Here is a tiny trained network, its code and every weight. The questions are about switching its units off for an input and a class, where a switched-off unit gives its printed mean instead of its output.

import numpy as np


def w(rows, s, z=0):
    codes = np.array(rows[::2]) - 128.0
    scale = np.full(codes.shape[1], s)
    scale[-1] = z or s
    return codes * scale


def norm(h):
    return h / np.sqrt((h * h).mean(-1, keepdims=True) + 1e-5)


def f(y):
    return y / 2 * (1 + np.tanh(0.7978845608 * (y + 0.044715 * y**3)))


def log_softmax(a):
    a = a - a.max(-1, keepdims=True)
    return a - np.log(np.exp(a).sum(-1, keepdims=True))


def net(x, mask):
    res = np.array(x, float).reshape(1, 4) / 4 @ E
    u = 0
    for l in range(3):
        y = f(norm(res) @ A[l][:, :-1].T + A[l][:, -1])
        res = res + np.where(mask[u : u + 4], y, B[l][:, -1]) @ B[l][:, :-1]
        u += 4
    return log_softmax(norm(res)[-1] @ U[:, :-1].T + U[:, -1])


A, B = {}, {}
E = w([
[147,188,48,2,34,193],'x0',
[165,26,172,60,152,85],'x1',
[110,79,138,99,220,182],'x2',
[241,238,67,171,169,249],'x3',
],0.0045)
A[0] = w([
[223,113,111,133,113,25,6],'0.n0',
[200,188,193,118,107,3,168],'0.n1',
[205,174,130,9,16,163,111],'0.n2',
[78,231,88,150,115,155,197],'0.n3',
],0.0055,0.0011)
B[0] = w([
[134,148,157,3,103,171,136],'0.n0',
[125,139,202,54,147,166,171],'0.n1',
[119,87,104,77,123,186,253],'0.n2',
[164,188,171,147,119,89,200],'0.n3',
],0.0076,0.0038)
A[1] = w([
[176,28,39,73,150,178,6],'1.n0',
[1,106,188,229,97,82,126],'1.n1',
[57,33,75,93,30,52,35],'1.n2',
[107,194,5,233,38,36,22],'1.n3',
],0.0048,0.0018)
B[1] = w([
[64,222,44,196,99,159,187],'1.n0',
[128,205,199,89,227,40,254],'1.n1',
[105,71,226,120,1,32,244],'1.n2',
[47,129,37,208,69,88,156],'1.n3',
],0.0058,0.0022)
A[2] = w([
[222,185,194,95,72,124,251],'2.n0',
[54,214,157,144,101,102,21],'2.n1',
[103,168,2,160,70,231,75],'2.n2',
[75,228,39,164,139,56,44],'2.n3',
],0.0052,0.0022)
B[2] = w([
[206,76,3,131,69,193,231],'2.n0',
[167,163,112,124,196,38,137],'2.n1',
[175,219,103,56,154,37,251],'2.n2',
[104,164,91,183,74,29,153],'2.n3',
],0.0052,0.0033)
U = w([
[210,216,67,228,61,76,126],'0',
[188,125,75,16,56,201,72],'1',
[231,220,57,60,89,201,250],'2',
[155,53,160,214,238,179,193],'3',
[119,102,220,122,163,47,206],'4',
[73,173,117,203,75,78,3],'5',
[102,42,197,68,42,80,223],'6',
[253,106,161,156,124,247,3],'7',
],0.0065,0.0033)

Each question gives the input, the list of numbers given to net, and the class t.
The units are the neurons (one row each of A and B). Each row of codes is followed by its name. A weight is (code - 128) times the scale printed after its matrix; where a second scale follows, it is the last column's (A, B and U).
mask holds one flag per neuron, layer by layer. A switched-off neuron (its flag False) gives its mean, the last column of its row in B, instead of its output. The means were averaged over made-up inputs and are rounded, as every weight is.
A unit's drop is (log p(t) with every unit on - log p(t) with that unit switched off) / (log p(t) with every unit on - log p(t) with every unit switched off).
The circuit of an input: a set's keep is (log p(t) with only the set's units on - log p(t) with every unit switched off) / (log p(t) with every unit on - log p(t) with every unit switched off). Starting from all 12 units, units are removed one at a time, each time the one whose removal leaves the highest keep (on an exact tie, the one counted first), for as long as the keep stays at least 0.8.
units of the circuit, in order: the units of the circuit, biggest drop first
k most important neurons: the k neurons with the biggest drops, biggest first
top k neurons in layer l: the k neurons of layer l with the biggest drops, biggest first
drop when u is switched off: that unit's drop, to one decimal
input [-3,0,-3,0], class 7: units of the circuit, in order : 0.n1; 2.n2; 2.n0
input [-5,-1,-8,0], class 7: 3 most important neurons : 0.n1; 0.n0; 2.n0
input [-3,7,-5,1], class 1: units of the circuit, in order : 0.n0; 2.n0
input [-1,1,3,3], class 3: 4 most important neurons : 0.n2; 0.n0; 2.n0; 1.n3
input [-4,2,-2,4], class 7: most important neuron : 2.n2
input [-4,6,-3,1], class 1: 2 most important neurons : 0.n0; 2.n0
input [-6,2,-5,1], class 7: 3 most important neurons : 0.n0; 0.n1; 2.n0
input [-3,-1,-4,1], class 7: 2 most important neurons : 0.n1; 2.n2
input [-6,0,-3,3], class 7: top 3 neurons in layer 2 : 2.n0; 2.n2; 2.n3
input [-2,8,-5,3], class 1: 2 most important neurons : 0.n0; 2.n0
input [-4,5,-8,2], class 7: drop when 2.n2 is switched off : 0.2
